[-249  414  313   52   84 -141   26 -404 -139  180  -98  -20 -247   17
 -254  -59  392   74  298  114 -175   46   15 -249  251 -141  153  480
  430  -73  238  -76]  L
[  89   80  785  201  -20 -238  -44 -632 -141   20 -141   65  250 -134
  390 -388 -361 -388  565   89 -150   35 -302 -137 -622 -523  127  -23
 -164 -217  139 -229]  D
[-252  335  164 -404 -134  376   69   43  124  636  265 -406   -6 -630
  161 -273  326  -45  288  -49  100   -2 -111   68 -291  296 -267   97
  323 -221 -150  307]  Q
[  72   90  739  189   26 -286   23 -556 -144  -19 -169   54  318  -89
  291 -395 -314 -363  605   88 -120   20 -270 -128 -549 -647  127   14
 -109 -216   28 -191]  A
[-294  269   90   34   25 -111 -119 -277  -63  203 -126  -51 -225  -54
 -253  -51  228  145  210   44 -152   20  167 -132  410   33   45  429
  415   73  312   -5]  T
[-196  439  393  108   37 -105   95 -495 -179   96 -139   76 -120   23
 -182 -200  331   81  264   81 -140    3  110 -224  271 -160  174  433
  347  -62  177  -56]  K
[  33   95  756  196   29 -258   95 -480 -204   99 -112   85  209  -82
  322 -317 -222 -352  695   38 -113  125 -279 -142 -415 -660  209  -59
  -76 -224   73 -221]  L
[-269  384   87 -468 -184  349   82  149  136  696  388 -436  -97 -607
   54 -226  340  -19  371 -101  104  151 -188 -111 -264  360 -283   93
  402 -142 -162  271]  L
[-134  335  538    2 -178 -254  246 -391 -247  451  129 -127   88    0
  526 -266  282  257   50   94  217   74  -54    3 -173 -567   14  340
   83   21  153  155]  Y
[-266  418  198   23  -25 -140  -75 -458 -133  166 -104  -50 -148  -57
 -141 -108  289   -7  263   39 -181    2  175 -174  285   32  130  388
  307  -20  208   -3]  G
[-275  275  165 -338 -223  334  248  147   50  641  315 -410   -5 -471
  146 -266  355   64  368  -79  146  195 -185 -108 -269  202 -219  127
  270  -35  -55  324]  A
[  42   59  767  217   18 -204   56 -552 -151   24 -153   89  347  -87
  327 -336 -269 -321  630   25 -107  104 -285  -85 -501 -634  173   33
 -166 -250  -13 -210]  T
[ -13  134  899  104  -30 -294   46 -642 -126   67 -138   83  277 -182
  404 -227 -331 -268  446  104  -33  162 -275 -139 -583 -546    4   27
  -80 -198   10  -66]  K
[  71  126  756  211  -22 -302    7 -528 -162   89 -102   57  213  -66
  318 -292 -269 -384  662   47  -93   51 -290 -157 -496 -714  148    5
  -88 -208   86 -194]  A
[-279  402  222   85   29  -78   27 -404 -187  184  -29   63 -158    5
 -191  -51  251   35  298    5 -186   63  176 -197  325 -123   75  431
  448   -4  220 -135]  V
[-345  295    9 -485 -170  428  122  269   97  641  340 -394   49 -596
  134 -300  128   10  254 -116  153   16  -62   48 -291  351 -331  -28
  355 -100 -161  282]  L
[  13  100  786  126  -69 -216  -88 -577 -132   84 -162   67  195 -207
  374 -310 -281 -396  575  139 -161  149 -415 -175 -683 -637   89   69
    7 -218  199 -222]  Y
[  76    5  795  242  -17 -243    4 -602 -169   29 -136  156  263 -118
  460 -290 -317 -313  581   69 -105  129 -274 -115 -544 -609   74    4
 -141 -140   91 -232]  V
[-156  323  473   79 -180 -144  181 -435 -113  473  143 -187   31  -65
  487  -70  418  170   85  115   90   71  -69   33 -277 -166  -20  517
  122 -109  103  175]  G
[-110  386  660  -94 -158 -183  262 -446 -264  401  201  -34  166  -58
  629 -265  205  267   -6  140  122  135  -99   62 -299 -636  -83  421
  110   18  148  141]  L
[ -72  315  421  114 -148 -224  155 -446  -86  405  117 -216 -101   16
  348  -80  450  213   49  140  106    1  -28   26 -133 -139  -25  490
  172 -107   41   68]  D
[-250  537  367   70   76 -131   98 -521 -211  240  -54   37 -156   69
 -263 -235  299   36  277   19 -125    6   51 -272  268 -286  193  385
  355 -103  149  -34]  Q
[-149  397  498    2 -142 -296   65 -429 -117  534  241 -205 -104   71
  370 -129  269  216   43   80  330   62  -89  -77 -139 -293  -62  391
   11   -5   -4  172]  Q
[-265  364  153 -445 -213  412  169   49   65  716  418 -356  -42 -643
  236 -211  308  -49  336 -121   74   72  -48  -46 -262  231 -291   39
  394 -168 -141  259]  V
[ 134  202  771  228    8 -296 -103 -600 -152  -24 -120   49  274  -55
  274 -360 -397 -388  527   58  -49  -15 -287 -153 -592 -574  162  -91
 -181 -218  -18 -215]  L
[-193  345  123 -340 -256  366  163   85   93  638  332 -364  -87 -524
  110 -294  363  -27  333  -79   86  161 -224 -182 -321  313 -222  116
  238  -63 -109  356]  G
[-215  389  249   57   44 -234  -31 -571 -125   52 -182   -6 -235    3
 -215   14  400   78  152   84 -162  -17  161 -167  395  -82  150  425
  432  -11  194  -42]  Y
[ 105   54  814  296   19 -270  -49 -577 -144   -5 -248  125  257 -107
  365 -317 -286 -346  535  149 -133   84 -365  -71 -603 -658  108   51
 -143 -230  129 -191]  Q
[-156  303  583  -79 -128 -259  211 -291 -152  571  194 -189 -115   -5
  440   72  427  324   61  152  246  170  -49   30  -22 -372 -104  560
  212   14   99  189]  L
[-163  273  205 -388 -220  383   99   89  125  587  277 -360  -59 -567
  158 -144  321   40  239    5   95  144 -211  -83 -315  377 -288  140
  296 -117  -96  244]  L
[-210  395  211   61   41 -204  -56 -496 -128   66 -184  -15 -229   -7
 -249 -109  372   42  235   70 -259  -44  122 -137  321 -133  147  413
  377  -51  232  -61]  D
[  86   90  769  242  -21 -275  -23 -623 -115   -8 -165   65  293 -126
  349 -475 -316 -277  547  118 -143   60 -340 -149 -641 -646  127   -2
 -171 -176   66 -167]  T
[ 111   74  786  207  -74 -218  -86 -605 -128  -12 -159   95  261 -166
  408 -409 -395 -360  572  122 -136   71 -304 -151 -676 -525  105  -46
 -175 -203   53 -247]  B
[-227  374  251  106   85 -227  -64 -567 -111   64 -165  -24 -241   -9
 -233  -64  441   56  283   94 -241  -18   89 -225  228 -162  174  443
  384  -70  212  -62]  V
[-291  386  131  -19   23 -116  -36 -313 -143  238  -45  -62 -206  -24
 -236  -95  284   82  295  -30 -120   -6  204 -183  382  -70  156  348
  368  -17  194  -20]  B
[-325  191   99 -431 -178  350  239  330  131  682  187 -330    7 -601
  185 -169  348  144  269  -57  179   68  -98   29 -201  253 -352  136
  366  -78 -197  370]  K
[  13   69  799  143   -8 -302   50 -598 -115   22 -174   53  261 -156
  365 -184 -252 -337  548  107 -146  168 -289 -132 -607 -521   88   69
  -43 -222   44 -141]  G
[-347  254  114 -429 -162  362  121  228  147  694  241 -384  -79 -540
  113 -125  322   41  262  -44  169   44 -180  -11 -261  278 -360  163
  336  -99 -148  375]  A
[-211  283  523   55 -151 -198  219 -245 -190  669  232 -155  -82   11
  470 -121  392  269  176  103  183  233 -133  -67 -183 -450  -61  528
  176   41  199  191]  V
[-247  366  202   34  -64  -72 -150 -482  -96  169 -141  -67 -201 -106
 -145  -84  301   -3  219  109 -198  -77   58 -197  187   -9  102  401
  323  -29  276  -87]  Y
[-193  342  622  -48 -185 -273  199 -409 -186  534  204 -137  -39   43
  492  -17  284  207  119  103  274  136   27    7 -103 -346  -69  505
  101   -5   81  182]  G
[-222  336  536  -54 -163 -225  218 -335 -175  552  201 -137  -87  -21
  451  -32  371  289  130   82  214  158  -34  -13 -108 -417  -61  476
  179  -23   95  168]  B
[-273  367  161   44   -5  -87  -89 -406 -157  198 -138  -46 -235  -45
 -245  -75  320    5  254   46 -213   10   74 -221  347 -102  177  367
  374   -2  309  -91]  Y
[ 130   84  827  160  -25 -253  -57 -688 -102   52 -110   70  228 -179
  436 -284 -322 -325  404  113  -73  134 -320 -158 -642 -485    6    0
 -126 -178   -8 -100]  V
[ -58  312  479  110 -146 -218  129 -414 -116  441  154 -215  -20   -7
  431  -49  417  251   38  129  183   27    5  -23 -149 -205  -32  463
   64  -21   23  146]  V
[-141  396  558  -53 -149 -266  159 -512 -187  400  175 -177   84  -16
  478 -255  215  219  -12  140  124   61  -69  -24 -260 -499  -53  414
   91   41  109  208]  A
[-280  349  207 -408 -221  415  122   68  116  733  284 -419  -44 -594
  116 -302  376   47  304  -59  113  131 -237  -81 -313  252 -254  144
  279 -180 -161  339]  T
[  -8   61  880  132  -92 -282   11 -633 -137  139 -130   30  210 -168
  417 -219 -305 -303  576  158 -160  196 -318 -165 -589 -598   35  111
   -6 -154  191 -167]  A
[-203  254  165 -399 -193  352  156  217  143  709  251 -374  -82 -571
  171 -163  345  112  217  -55  157   89 -184  -44 -233  358 -342  116
  288  -63 -152  334]  D
[-223  457  257   64   81 -254  -14 -542 -115   75 -145  -44 -221   29
 -275  -44  442   86  261   61 -184  -22   60 -237  267 -137  210  405
  400  -95  138  -68]  L
[-205  247  148 -284 -207  342  252  101   83  653  274 -344 -109 -507
  132 -187  454   92  287  -57  101  112 -139  -79 -149  246 -195  125
  299 -110  -99  307]  K
[ 153   31  756  278    0 -271  -13 -495 -161  -29 -243  112  292  -91
  380 -485 -280 -299  578  134 -138   81 -395 -108 -651 -672  181  -27
 -124 -208  135 -228]  L
[-311  451  298  -58   19  -76   96 -334 -188  203  -65   45 -107   -2
 -277 -144  243   70  306   33 -172  108   97 -243  258 -161  108  419
  469  -59  241  -40]  L
[-150  302  213 -390 -178  380  103  131  165  709  224 -449 -128 -574
  164 -143  472   20  211    8  156   97 -290  -96 -322  413 -285  196
  249 -196 -229  326]  D
[-201  225  195 -284 -189  387  197  100   82  573  256 -297  -29 -521
  206 -256  346   75  289  -35  118  133 -235  -27 -328  196 -259  116
  240  -63  -33  279]  Q
[-131  397  586  -54 -147 -219  316 -416 -265  444  216  -54  198  -33
  551 -295  176  301   60   16  168  116  -15  -11 -244 -615   -5  302
   70  -11   69  151]  B
[   0  144  779  122  -37 -291   46 -613 -123   84 -120   28  265 -124
  357 -240 -280 -359  569   43  -54  118 -272 -173 -532 -522   82   -6
  -48 -232  -33 -127]  A
[-155  265  183 -386 -222  385  102  121  167  613  252 -387 -133 -578
  202   -6  454   -3  179   35  131   95 -117   23 -212  477 -343  249
  277 -109 -206  384]  G
[-313  423  226    9  -33 -134   -8 -453 -151  267  -51  -43 -181  -48
 -156  -60  331    6  322    9 -208   12  145 -223  296  -56  162  392
  314  -44  251    2]  G
[-197  206   48 -428 -137  416   49  335  210  630  259 -445 -117 -591
  119  -43  376   43  180   37  157   60 -203   -1 -281  465 -376  244
  335  -63 -195  359]  L
[-273  249   58 -474 -178  446  172  317  115  674  356 -359  -29 -607
  150 -169  246   -5  335 -116  130  106 -139  -25 -259  320 -310   27
  370  -90 -116  305]  L
[-210  419  567  -44 -166 -270  265 -459 -268  475  206 -117   86  -23
  530 -374  161  316   89   35  204   43  -35  -59 -273 -664    4  269
   71   62  119  179]  B
[-233  421  150   33   50 -187 -100 -448 -121  149  -64  -55 -162  -26
 -193 -239  267   93  209   -7 -101  -33  124 -216  232  -84  112  266
  313   18  134  -22]  V
[  82   87  810  273   46 -291   39 -520 -186  -50 -244  160  331  -77
  400 -424 -274 -295  548   93  -82  101 -298  -75 -554 -710  176   24
  -99 -201   71 -172]  K
[-249  371  275   13   18 -249  -66 -501 -102   98 -169  -84 -227    7
 -245   95  441   86  233  100 -186   62  157 -118  412  -81   99  533
  401   -7  185    5]  A
[-300  369  178   -9   11 -127  -34 -352 -139  140 -113   43 -129  -54
 -135 -170   97  133  166   35 -149  -85  200 -179  237 -111   66  266
  350   63  212  -31]  B
[  14   62  787  162  -69 -204   57 -544 -177  108 -134   90  217 -106
  331 -267 -243 -383  679   73 -144  244 -325 -174 -448 -572  105   78
  -46 -205  108 -227]  A
[ -67  303  416  167 -136 -258  141 -510 -138  352  142 -163  -45   71
  416 -160  428  227   40  108  151    2   34   24 -131 -230   43  380
   74  -67   25   99]  V
[-168  291  481   65 -159 -233  154 -448 -123  464  136 -204  -69   -9
  376 -133  348  271  117  126  110   10  -20  -20 -226 -307   37  418
  158  -97  129   85]  B
[  67   43  785  154   24 -235   53 -517 -182   30 -175  110  301  -98
  381 -266 -273 -389  595   55  -47  139 -303 -137 -479 -637  168   18
 -102 -230   40 -230]  Y
